[[-1.19  1.22  2.55]
 [ 5.25 -4.34  0.12]]
->
[[ 2.55 -1.19  1.22]
 [ 0.12  5.25 -4.34]]

[[ 3.42 -4.07  0.03  3.99  4.39  6.29 -1.18]
 [ 1.33 -0.42  0.02  3.20  2.15  2.97 -0.44]
 [ 1.77  0.37  0.03  5.31  2.98  4.10 -0.34]
 [ 2.76 -4.50  0.01  1.49  3.06  4.51 -0.97]
 [ 3.19 -4.17  0.02  2.84  3.60  5.30 -0.78]
 [ 1.75 -3.79  0.00 -0.79  1.18  1.97 -0.24]
 [-0.24 -1.92 -0.01 -2.43 -0.21 -0.37 -0.86]
 [-1.19  0.64  0.00 -0.96 -0.30 -0.82 -1.07]
 [ 1.43 -3.10  0.00 -0.84  0.77  1.39 -0.01]
 [-2.42  5.43  0.01  2.30 -0.61 -1.57 -0.57]]
->
[[-1.18  3.42 -4.07  0.03  3.99  4.39  6.29]
 [-0.44  1.33 -0.42  0.02  3.20  2.15  2.97]
 [-0.34  1.77  0.37  0.03  5.31  2.98  4.10]
 [-0.97  2.76 -4.50  0.01  1.49  3.06  4.51]
 [-0.78  3.19 -4.17  0.02  2.84  3.60  5.30]
 [-0.24  1.75 -3.79  0.00 -0.79  1.18  1.97]
 [-0.86 -0.24 -1.92 -0.01 -2.43 -0.21 -0.37]
 [-1.07 -1.19  0.64  0.00 -0.96 -0.30 -0.82]
 [-0.01  1.43 -3.10  0.00 -0.84  0.77  1.39]
 [-0.57 -2.42  5.43  0.01  2.30 -0.61 -1.57]]

[[-0.02  0.82  0.75  0.73  1.32 -0.48  1.24  1.84  1.80  0.70  0.78  1.08
   2.79  0.91  0.72  0.59]
 [ 6.43  6.64  6.72  6.73 -5.04  6.38 -5.03  6.47 -4.93 -4.84  6.70  6.71
   4.98  6.68  6.70  6.73]
 [-4.77 -5.22 -5.29 -5.39  5.95 -4.98  5.94 -4.94  6.19  5.96 -5.30 -5.14
  -2.24 -5.25 -5.35 -5.31]]
->
[[ 0.59 -0.02  0.82  0.75  0.73  1.32 -0.48  1.24  1.84  1.80  0.70  0.78
   1.08  2.79  0.91  0.72]
 [ 6.73  6.43  6.64  6.72  6.73 -5.04  6.38 -5.03  6.47 -4.93 -4.84  6.70
   6.71  4.98  6.68  6.70]
 [-5.31 -4.77 -5.22 -5.29 -5.39  5.95 -4.98  5.94 -4.94  6.19  5.96 -5.30
  -5.14 -2.24 -5.25 -5.35]]

[[-0.78 -0.06 -5.02  3.10 -0.57 -2.32  0.83 -2.58 -0.30 -2.36]
 [ 0.32  2.29 -1.20  2.91  0.63 -3.04  0.82  0.17  0.09 -0.17]]
->
[[-2.36 -0.78 -0.06 -5.02  3.10 -0.57 -2.32  0.83 -2.58 -0.30]
 [-0.17  0.32  2.29 -1.20  2.91  0.63 -3.04  0.82  0.17  0.09]]

[[-0.64 -4.33 -0.45 -0.65  1.58 -0.44 -5.87  0.29 -3.28  0.55]
 [-0.09 -0.37 -0.21 -0.24  0.25  0.12 -0.28  0.08 -0.51  0.11]]
->
[[ 0.55 -0.64 -4.33 -0.45 -0.65  1.58 -0.44 -5.87  0.29 -3.28]
 [ 0.11 -0.09 -0.37 -0.21 -0.24  0.25  0.12 -0.28  0.08 -0.51]]

[[ 0.81  1.90 -1.18  1.16  1.01  1.00  0.64  0.79 -0.43  0.88  2.02 -0.47
  -0.48]
 [-0.88  0.07  0.10  0.94  1.33  1.14  0.91  1.45 -2.68 -1.44  0.37  1.05
   1.09]
 [ 2.90  4.85 -2.00  2.19  1.63  1.56  0.94  1.16 -0.37  3.41  4.79 -2.92
  -3.01]
 [-1.31  0.56  1.30  1.89  2.68  2.45  1.77  2.52 -2.89 -1.99  1.00 -1.59
  -1.68]]
->
[[-0.48  0.81  1.90 -1.18  1.16  1.01  1.00  0.64  0.79 -0.43  0.88  2.02
  -0.47]
 [ 1.09 -0.88  0.07  0.10  0.94  1.33  1.14  0.91  1.45 -2.68 -1.44  0.37
   1.05]
 [-3.01  2.90  4.85 -2.00  2.19  1.63  1.56  0.94  1.16 -0.37  3.41  4.79
  -2.92]
 [-1.68 -1.31  0.56  1.30  1.89  2.68  2.45  1.77  2.52 -2.89 -1.99  1.00
  -1.59]]
